Below are the code and all the weights of a small trained network. Each question names an input and a target symbol and asks about switching units off, where a switched-off unit gives its printed mean instead of its output.

import numpy as np


def w(rows, s, z=0):
    codes = np.array(rows[::2]) - 128.0
    scale = np.full(codes.shape[1], s)
    scale[-1] = z or s
    return codes * scale


def norm(h):
    return h / np.sqrt((h * h).mean(-1, keepdims=True) + 1e-5)


def f(y):
    return np.maximum(y, 0)


def softmax(a):
    e = np.exp(a - a.max(-1, keepdims=True))
    return e / e.sum(-1, keepdims=True)


def log_softmax(a):
    a = a - a.max(-1, keepdims=True)
    return a - np.log(np.exp(a).sum(-1, keepdims=True))


def net(x, mask):
    ids = ['ΓΣΨΩαδεζηθλμξπτφ'.index(c) for c in x.split()]
    T = len(ids)
    res = E[ids] + P[:T]
    u = 0
    for l in range(2):
        r = norm(res)
        for j in range(3):
            rows = slice(2 * j, 2 * j + 2)
            q, k, v = (r @ M[l][rows].T for M in (Q, K, V))
            z = softmax(np.where(np.tri(T) > 0, q @ k.T / 2**0.5, -1e9)) @ v
            o = O[l][rows]
            res = res + np.where(mask[u + j], z, o[:, -1]) @ o[:, :-1]
        u += 3
        y = f(norm(res) @ A[l][:, :-1].T + A[l][:, -1])
        res = res + np.where(mask[u : u + 12], y, B[l][:, -1]) @ B[l][:, :-1]
        u += 12
    return log_softmax(norm(res)[-1] @ U[:, :-1].T + U[:, -1])


Q, K, V, O, A, B = {}, {}, {}, {}, {}, {}
E = w([
[181,95,76,116],'Γ',
[165,2,121,131],'Σ',
[114,107,93,179],'Ψ',
[118,67,91,84],'Ω',
[140,34,119,85],'α',
[119,239,230,95],'δ',
[128,46,111,78],'ε',
[59,49,133,63],'ζ',
[124,57,96,81],'η',
[42,86,87,98],'θ',
[109,102,107,89],'λ',
[146,30,134,81],'μ',
[133,46,127,77],'ξ',
[38,16,151,141],'π',
[172,2,118,121],'τ',
[142,99,80,102],'φ',
],0.0016)
P = w([
[169,29,250,56],'0',
[142,155,105,65],'1',
[140,146,87,70],'2',
[127,136,86,79],'3',
[119,119,86,90],'4',
[115,106,85,100],'5',
[108,97,86,107],'6',
[103,88,84,111],'7',
[100,80,85,117],'8',
[94,71,84,120],'9',
[91,64,86,126],'10',
[87,59,81,130],'11',
[95,47,81,130],'12',
[85,47,79,134],'13',
],0.0013)
Q[0] = w([
[50,56,8,137],'L0H1',
[167,166,186,125],'L0H1',
[25,110,163,46],'L0H2',
[32,108,151,61],'L0H2',
[74,2,133,69],'L0H3',
[176,254,118,194],'L0H3',
],0.0042)
K[0] = w([
[165,253,176,141],'L0H1',
[105,45,104,116],'L0H1',
[149,203,218,151],'L0H2',
[122,214,220,154],'L0H2',
[82,228,204,159],'L0H3',
[174,22,34,100],'L0H3',
],0.0051)
V[0] = w([
[181,133,149,129],'L0H1',
[153,210,207,79],'L0H1',
[156,176,195,147],'L0H2',
[86,2,37,64],'L0H2',
[115,132,127,125],'L0H3',
[80,51,100,74],'L0H3',
],0.0018)
O[0] = w([
[110,132,151,144,103],'L0H1',
[171,123,152,202,166],'L0H1',
[105,69,119,151,91],'L0H2',
[205,251,168,119,247],'L0H2',
[136,129,123,126,138],'L0H3',
[100,200,91,165,215],'L0H3',
],0.0025,0.0014)
A[0] = w([
[2,93,168,111,160],'L0N1',
[153,5,107,241,82],'L0N2',
[166,221,90,106,138],'L0N3',
[236,84,143,94,131],'L0N4',
[63,157,213,125,125],'L0N5',
[110,140,95,36,174],'L0N6',
[125,207,163,246,149],'L0N7',
[111,180,205,46,130],'L0N8',
[131,236,165,232,152],'L0N9',
[49,126,43,161,23],'L0N10',
[70,181,10,16,140],'L0N11',
[248,219,54,43,4],'L0N12',
],0.002,0.0021)
B[0] = w([
[150,163,61,155,214],'L0N1',
[54,225,156,254,158],'L0N2',
[86,82,182,130,176],'L0N3',
[118,175,93,176,160],'L0N4',
[116,163,69,139,153],'L0N5',
[135,122,114,203,232],'L0N6',
[139,99,81,71,139],'L0N7',
[74,153,69,147,182],'L0N8',
[125,107,74,75,148],'L0N9',
[177,104,8,77,140],'L0N10',
[201,53,123,205,253],'L0N11',
[6,124,64,195,154],'L0N12',
],0.0025)
Q[1] = w([
[144,166,182,40],'L1H1',
[145,196,194,12],'L1H1',
[158,95,167,14],'L1H2',
[3,152,124,213],'L1H2',
[198,158,206,63],'L1H3',
[210,154,195,70],'L1H3',
],0.008)
K[1] = w([
[147,74,123,140],'L1H1',
[171,3,109,158],'L1H1',
[129,112,67,174],'L1H2',
[147,110,208,82],'L1H2',
[154,90,75,152],'L1H3',
[148,103,76,152],'L1H3',
],0.012)
V[1] = w([
[132,181,65,32],'L1H1',
[81,120,180,37],'L1H1',
[62,171,87,132],'L1H2',
[197,223,125,80],'L1H2',
[185,139,36,181],'L1H3',
[87,94,64,3],'L1H3',
],0.0026)
O[1] = w([
[177,195,95,56,250],'L1H1',
[124,196,94,194,114],'L1H1',
[58,153,91,142,152],'L1H2',
[213,203,113,226,125],'L1H2',
[70,113,227,181,129],'L1H3',
[108,6,61,196,178],'L1H3',
],0.0027,0.0021)
A[1] = w([
[102,192,100,80,98],'L1N1',
[92,105,121,69,146],'L1N2',
[162,193,97,143,63],'L1N3',
[91,181,253,118,117],'L1N4',
[183,175,181,86,165],'L1N5',
[160,84,106,184,186],'L1N6',
[152,141,168,205,9],'L1N7',
[49,147,112,180,76],'L1N8',
[115,49,175,178,120],'L1N9',
[115,110,70,102,146],'L1N10',
[84,122,129,89,136],'L1N11',
[117,68,140,64,103],'L1N12',
],0.0037,0.0012)
B[1] = w([
[174,88,132,101,163],'L1N1',
[168,156,114,144,164],'L1N2',
[91,146,174,104,165],'L1N3',
[69,252,92,70,142],'L1N4',
[79,74,85,170,138],'L1N5',
[123,121,189,109,251],'L1N6',
[137,185,191,123,134],'L1N7',
[114,104,174,155,208],'L1N8',
[154,181,96,101,161],'L1N9',
[122,144,183,136,246],'L1N10',
[126,126,99,150,154],'L1N11',
[86,142,180,93,152],'L1N12',
],0.0039,0.0024)
U = w([
[173,208,88,186,120],'Γ',
[148,182,175,160,100],'Σ',
[164,155,63,44,189],'Ψ',
[166,95,139,123,105],'Ω',
[144,104,162,102,113],'α',
[54,229,98,79,249],'δ',
[156,90,162,105,117],'ε',
[46,61,111,37,30],'ζ',
[159,98,140,123,60],'η',
[132,92,2,162,214],'θ',
[188,103,138,165,74],'λ',
[122,126,182,75,164],'μ',
[134,115,163,90,75],'ξ',
[26,119,173,201,195],'π',
[150,161,170,144,87],'τ',
[158,148,125,173,21],'φ',
],0.012,0.0019)

Each question gives the input, a string of symbols that net reads in full, and the target symbol t.
The units are the heads (2 rows each of Q, K, V and O) and the neurons (one row each of A and B). Each row of codes is followed by its name. A weight is (code - 128) times the scale printed after its matrix; where a second scale follows, it is the last column's (O, A, B and U).
mask holds one flag per unit, layer by layer, with each layer's heads first. A switched-off unit (its flag False) gives its mean, the last column of its rows in O or B, instead of its output. The means were averaged over made-up inputs and are rounded, as every weight is.
A unit's drop is (log p(t) with every unit on - log p(t) with that unit switched off) / (log p(t) with every unit on - log p(t) with every unit switched off).
The circuit of an input: a set's keep is (log p(t) with only the set's units on - log p(t) with every unit switched off) / (log p(t) with every unit on - log p(t) with every unit switched off). Starting from the 12 units with the biggest drops (on a tie, the unit counted first), units are removed one at a time, each time the one whose removal leaves the highest keep (on an exact tie, the one counted first), for as long as the keep stays at least 0.8.
circuit, biggest first: the units of the circuit, biggest drop first
most important unit: the unit with the biggest drop
k most important neurons: the k neurons with the biggest drops, biggest first
top k neurons in layer l: the k neurons of layer l with the biggest drops, biggest first
which heads matter: for each layer, one digit per head in row order, 1 if its drop is at least 0.15 and else 0, layers parted by /
input θ θ θ δ Σ δ θ Γ λ, target π: most important unit => L0H2
input δ θ η θ ξ Σ Σ θ Ψ π δ μ, target Ψ: circuit, biggest first => [L1H3 L0N11]
input θ η θ α τ θ θ θ θ δ φ Ψ, target Ψ: top 3 neurons in layer 0 => [L0N11 L0N7 L0N9]
input δ ζ θ, target θ: circuit, biggest first => [L0N11 L0H2 L1H1 L1H3]
input π θ λ α, target ζ: top 2 neurons in layer 0 => [L0N12 L0N11]
input ζ π δ Σ θ Ψ θ ε η δ δ, target θ: 3 most important neurons => [L0N11 L0N8 L0N9]
input θ δ δ λ φ ζ θ Γ, target π: top 2 neurons in layer 0 => [L0N8 L0N12]
input ζ θ Γ ξ α π, target θ: circuit, biggest first => [L0N11 L1H3]
input Ψ θ θ θ π, target δ: top 2 neurons in layer 0 => [L0N4 L0N11]
input δ Γ δ δ λ Γ δ λ π λ Γ λ ξ, target Ψ: 2 most important neurons => [L0N11 L0N2]
input δ θ θ θ θ θ λ π θ δ ζ, target Ψ: circuit, biggest first => [L1H3 L0N11 L1N2]
input θ α ξ λ, target π: which heads matter => 000 / 000
input δ θ δ, target Ψ: top 3 neurons in layer 0 => [L0N8 L0N11 L0N2]
input θ ζ π φ Σ Ω δ δ ζ Σ, target π: circuit, biggest first => [L0N2]
input δ φ θ θ δ δ Ω θ θ ζ θ θ δ, target Ψ: which heads matter => 010 / 001
input π θ λ θ, target ζ: 2 most important neurons => [L1N12 L0N11]
input λ Γ Γ α θ ζ, target Γ: which heads matter => 010 / 000
input θ θ Σ Ψ, target π: which heads matter => 011 / 001
input ζ ζ ξ δ δ, target θ: top 2 neurons in layer 1 => [L1N6 L1N1]
input θ θ Σ, target π: most important unit => L0N12
input θ θ α θ ζ Σ Γ ζ, target π: top 2 neurons in layer 0 => [L0N8 L0N12]
input Ψ Σ θ ε θ π π Ω θ τ, target δ: 2 most important neurons => [L0N11 L0N4]
input θ ζ ζ θ θ τ ε Γ θ Ψ, target π: which heads matter => 111 / 011
